Below are the code and all the weights of a small trained network. Each question names an input and a class and asks about switching units off, where a switched-off unit gives its printed mean instead of its output.

import numpy as np


def w(rows, s, z=0):
    codes = np.array(rows[::2]) - 128.0
    scale = np.full(codes.shape[1], s)
    scale[-1] = z or s
    return codes * scale


def norm(h):
    return h / np.sqrt((h * h).mean(-1, keepdims=True) + 1e-5)


def f(y):
    return y / 2 * (1 + np.tanh(0.7978845608 * (y + 0.044715 * y**3)))


def log_softmax(a):
    a = a - a.max(-1, keepdims=True)
    return a - np.log(np.exp(a).sum(-1, keepdims=True))


def net(x, mask):
    res = np.array(x, float).reshape(1, 2) / 4 @ E
    u = 0
    for l in range(2):
        y = f(norm(res) @ A[l][:, :-1].T + A[l][:, -1])
        res = res + np.where(mask[u : u + 3], y, B[l][:, -1]) @ B[l][:, :-1]
        u += 3
    return log_softmax(norm(res)[-1] @ U[:, :-1].T + U[:, -1])


A, B = {}, {}
E = w([
[195,186,195,39,124,253,117,62,138,91],'x0',
[255,234,168,85,229,141,27,100,240,101],'x1',
],0.007)
A[0] = w([
[26,195,130,77,125,178,187,103,86,83,2],'L0N0',
[61,138,132,90,192,87,19,107,2,54,158],'L0N1',
[72,131,67,89,93,111,176,161,119,89,137],'L0N2',
],0.0064,0.002)
B[0] = w([
[92,77,178,152,177,59,76,5,195,171,209],'L0N0',
[145,110,115,139,97,241,154,119,52,142,141],'L0N1',
[177,169,97,132,78,76,144,210,111,88,253],'L0N2',
],0.011,0.0028)
A[1] = w([
[119,95,146,152,205,96,78,173,203,97,9],'L1N0',
[68,33,137,156,127,112,149,36,159,118,255],'L1N1',
[153,91,255,155,71,145,150,75,62,203,214],'L1N2',
],0.0076,0.0015)
B[1] = w([
[96,17,184,211,155,64,59,180,60,236,249],'L1N0',
[120,179,59,191,91,166,78,35,170,28,254],'L1N1',
[223,59,78,141,202,125,78,248,184,115,227],'L1N2',
],0.012,0.0038)
U = w([
[13,169,68,195,17,67,216,150,71,49,221],'0',
[140,106,2,201,128,151,57,89,206,13,149],'1',
[93,63,153,224,149,131,34,151,70,252,178],'2',
[178,186,250,76,216,157,96,148,150,82,175],'3',
[74,109,161,108,78,147,167,118,160,134,32],'4',
[111,83,80,64,99,137,175,44,120,177,32],'5',
[101,167,118,66,100,80,156,71,119,118,2],'6',
],0.0089,0.0044)

Each question gives the input, the list of numbers given to net, and the class t.
The units are the neurons (one row each of A and B). Each row of codes is followed by its name. A weight is (code - 128) times the scale printed after its matrix; where a second scale follows, it is the last column's (A, B and U).
mask holds one flag per neuron, layer by layer. A switched-off neuron (its flag False) gives its mean, the last column of its row in B, instead of its output. The means were averaged over made-up inputs and are rounded, as every weight is.
A unit's drop is (log p(t) with every unit on - log p(t) with that unit switched off) / (log p(t) with every unit on - log p(t) with every unit switched off).
The circuit of an input: a set's keep is (log p(t) with only the set's units on - log p(t) with every unit switched off) / (log p(t) with every unit on - log p(t) with every unit switched off). Starting from all 6 units, units are removed one at a time, each time the one whose removal leaves the highest keep (on an exact tie, the one counted first), for as long as the keep stays at least 0.8.
units of the circuit, in order: the units of the circuit, biggest drop first
top k neurons: the k neurons with the biggest drops, biggest first
k most important neurons of layer l: the k neurons of layer l with the biggest drops, biggest first
drop of u: that unit's drop, to one decimal
input [0,5], class 2: units of the circuit, in order : (L1N0)
input [8,-1], class 1: units of the circuit, in order : (L0N0 L1N1 L0N2)
input [-7,-1], class 0: units of the circuit, in order : (L1N2 L0N0)
input [1,-2], class 1: top 2 neurons : (L0N0 L1N1)
input [2,2], class 3: units of the circuit, in order : (L1N1 L1N0)
input [1,1], class 3: units of the circuit, in order : (L0N0 L1N0 L1N1)
input [8,-2], class 1: units of the circuit, in order : (L0N0 L1N1)
input [4,-4], class 1: top 2 neurons : (L0N0 L1N1)
input [1,2], class 3: units of the circuit, in order : (L0N0 L1N1 L1N0)
input [-8,-1], class 0: top 3 neurons : (L1N0 L1N2 L0N0)
input [1,-6], class 1: top 3 neurons : (L0N0 L1N2 L1N1)
input [0,7], class 2: 2 most important neurons of layer 1 : (L1N0 L1N1)
input [3,-5], class 1: drop of L0N0 : 0.5
input [-4,6], class 2: drop of L1N0 : 0.2
input [-6,8], class 2: drop of L1N0 : 0.3
input [0,2], class 2: top neuron : (L0N2)
input [-2,-1], class 0: top 2 neurons : (L1N0 L1N2)
